Below are the code and all the weights of a small trained network. Each question names an input and a class and asks about switching units off, where a switched-off unit gives its printed mean instead of its output.

import numpy as np


def w(rows, s, z=0):
    codes = np.array(rows[::2]) - 128.0
    scale = np.full(codes.shape[1], s)
    scale[-1] = z or s
    return codes * scale


def f(y):
    return np.maximum(y, 0)


def log_softmax(a):
    a = a - a.max(-1, keepdims=True)
    return a - np.log(np.exp(a).sum(-1, keepdims=True))


def net(x, mask):
    res = np.array(x, float).reshape(1, 4) / 4 @ E
    y = f(res @ A[0][:, :-1].T + A[0][:, -1])
    res = res + np.where(mask, y, B[0][:, -1]) @ B[0][:, :-1]
    return log_softmax(res[-1] @ U[:, :-1].T + U[:, -1])


A, B = {}, {}
E = w([
[61,182,26,127,59,148],'x0',
[119,145,59,67,249,178],'x1',
[103,168,146,253,153,254],'x2',
[131,118,114,134,125,129],'x3',
],0.0072)
A[0] = w([
[156,108,115,24,99,39,67],'N0',
[123,93,164,255,72,139,55],'N1',
[216,114,176,100,186,90,160],'N2',
[153,93,147,94,156,65,79],'N3',
[136,154,82,39,166,162,203],'N4',
[99,212,107,126,255,161,67],'N5',
[115,137,70,69,192,127,182],'N6',
[124,98,139,62,136,42,46],'N7',
[110,96,136,142,77,94,100],'N8',
[127,108,93,105,218,144,2],'N9',
[99,108,142,196,44,122,144],'N10',
[175,111,89,115,116,65,72],'N11',
[90,182,107,111,93,113,64],'N12',
[98,166,111,54,114,43,96],'N13',
[123,91,136,89,101,58,78],'N14',
[144,101,174,163,52,97,108],'N15',
[77,169,75,133,71,97,211],'N16',
[114,176,179,226,160,200,102],'N17',
[167,143,210,173,194,108,169],'N18',
[131,133,154,179,44,63,56],'N19',
[64,173,64,92,68,170,227],'N20',
],0.0088,0.0041)
B[0] = w([
[57,212,32,166,212,205,254],'N0',
[38,141,60,77,213,95,204],'N1',
[211,47,136,212,131,30,245],'N2',
[145,98,45,174,181,142,197],'N3',
[103,111,199,112,127,10,244],'N4',
[21,95,152,49,200,29,232],'N5',
[102,59,236,58,156,40,238],'N6',
[81,204,48,164,206,153,214],'N7',
[63,103,208,57,148,54,169],'N8',
[45,83,201,42,173,42,177],'N9',
[39,112,179,98,186,25,202],'N10',
[64,163,81,190,184,180,179],'N11',
[213,12,97,179,125,84,157],'N12',
[100,211,56,203,203,214,219],'N13',
[61,103,37,174,190,121,200],'N14',
[49,74,170,49,145,51,201],'N15',
[248,60,134,197,118,49,219],'N16',
[78,189,13,195,254,183,251],'N17',
[220,40,61,205,94,44,236],'N18',
[32,46,185,32,154,48,192],'N19',
[239,29,153,230,153,7,244],'N20',
],0.0053,0.0065)
U = w([
[11,89,174,11,157,88,50],'0',
[56,180,2,178,196,212,69],'1',
[145,98,132,140,153,100,241],'2',
[244,46,113,196,133,87,81],'3',
[152,92,120,73,113,161,179],'4',
[212,202,205,31,56,228,3],'5',
[230,223,208,46,15,250,3],'6',
],0.0072,0.0047)

Each question gives the input, the list of numbers given to net, and the class t.
The units are the neurons (one row each of A and B). Each row of codes is followed by its name. A weight is (code - 128) times the scale printed after its matrix; where a second scale follows, it is the last column's (A, B and U).
mask holds one flag per neuron, in row order. A switched-off neuron (its flag False) gives its mean, the last column of its row in B, instead of its output. The means were averaged over made-up inputs and are rounded, as every weight is.
A unit's drop is (log p(t) with every unit on - log p(t) with that unit switched off) / (log p(t) with every unit on - log p(t) with every unit switched off).
The circuit of an input: a set's keep is (log p(t) with only the set's units on - log p(t) with every unit switched off) / (log p(t) with every unit on - log p(t) with every unit switched off). Starting from the 12 units with the biggest drops (on a tie, the unit counted first), units are removed one at a time, each time the one whose removal leaves the highest keep (on an exact tie, the one counted first), for as long as the keep stays at least 0.8.
circuit, biggest first: the units of the circuit, biggest drop first
top k neurons: the k neurons with the biggest drops, biggest first
drop when u is switched off: that unit's drop, to one decimal
input [5,-2,-7,5], class 1: circuit, biggest first	[N0; N13]
input [6,5,5,6], class 2: top neuron	[N20]
input [-8,4,-1,0], class 3: top 2 neurons	[N2; N18]
input [8,-8,7,8], class 0: top 3 neurons	[N10; N1; N19]
input [-5,6,4,-3], class 0: top 4 neurons	[N5; N9; N20; N16]
input [7,-3,1,-4], class 3: top 2 neurons	[N20; N16]
input [2,2,-1,-1], class 4: top 2 neurons	[N2; N18]
input [4,1,0,-3], class 3: circuit, biggest first	[N20; N16; N0]
input [4,6,-8,-2], class 1: top 2 neurons	[N0; N13]
input [6,5,-7,-7], class 1: top 3 neurons	[N13; N0; N7]
input [7,4,4,-4], class 3: circuit, biggest first	[N20; N16]
input [2,-4,-5,1], class 1: top 3 neurons	[N0; N13; N6]
input [7,5,-4,4], class 3: top 2 neurons	[N20; N16]
input [5,-4,-5,-3], class 1: circuit, biggest first	[N13]
input [-5,-3,-6,-3], class 1: top 2 neurons	[N0; N7]
input [8,-2,-6,6], class 3: top 3 neurons	[N20; N16; N12]
input [3,-2,-5,-4], class 1: circuit, biggest first	[N0; N13]
input [-5,5,4,5], class 0: top 4 neurons	[N5; N20; N9; N16]
input [-8,4,-2,0], class 3: drop when N2 is switched off	0.5
input [0,-5,7,-5], class 1: circuit, biggest first	[N17]
input [6,6,3,-3], class 0: drop when N9 is switched off	0.1
input [3,-5,-7,7], class 1: drop when N11 is switched off	0.1
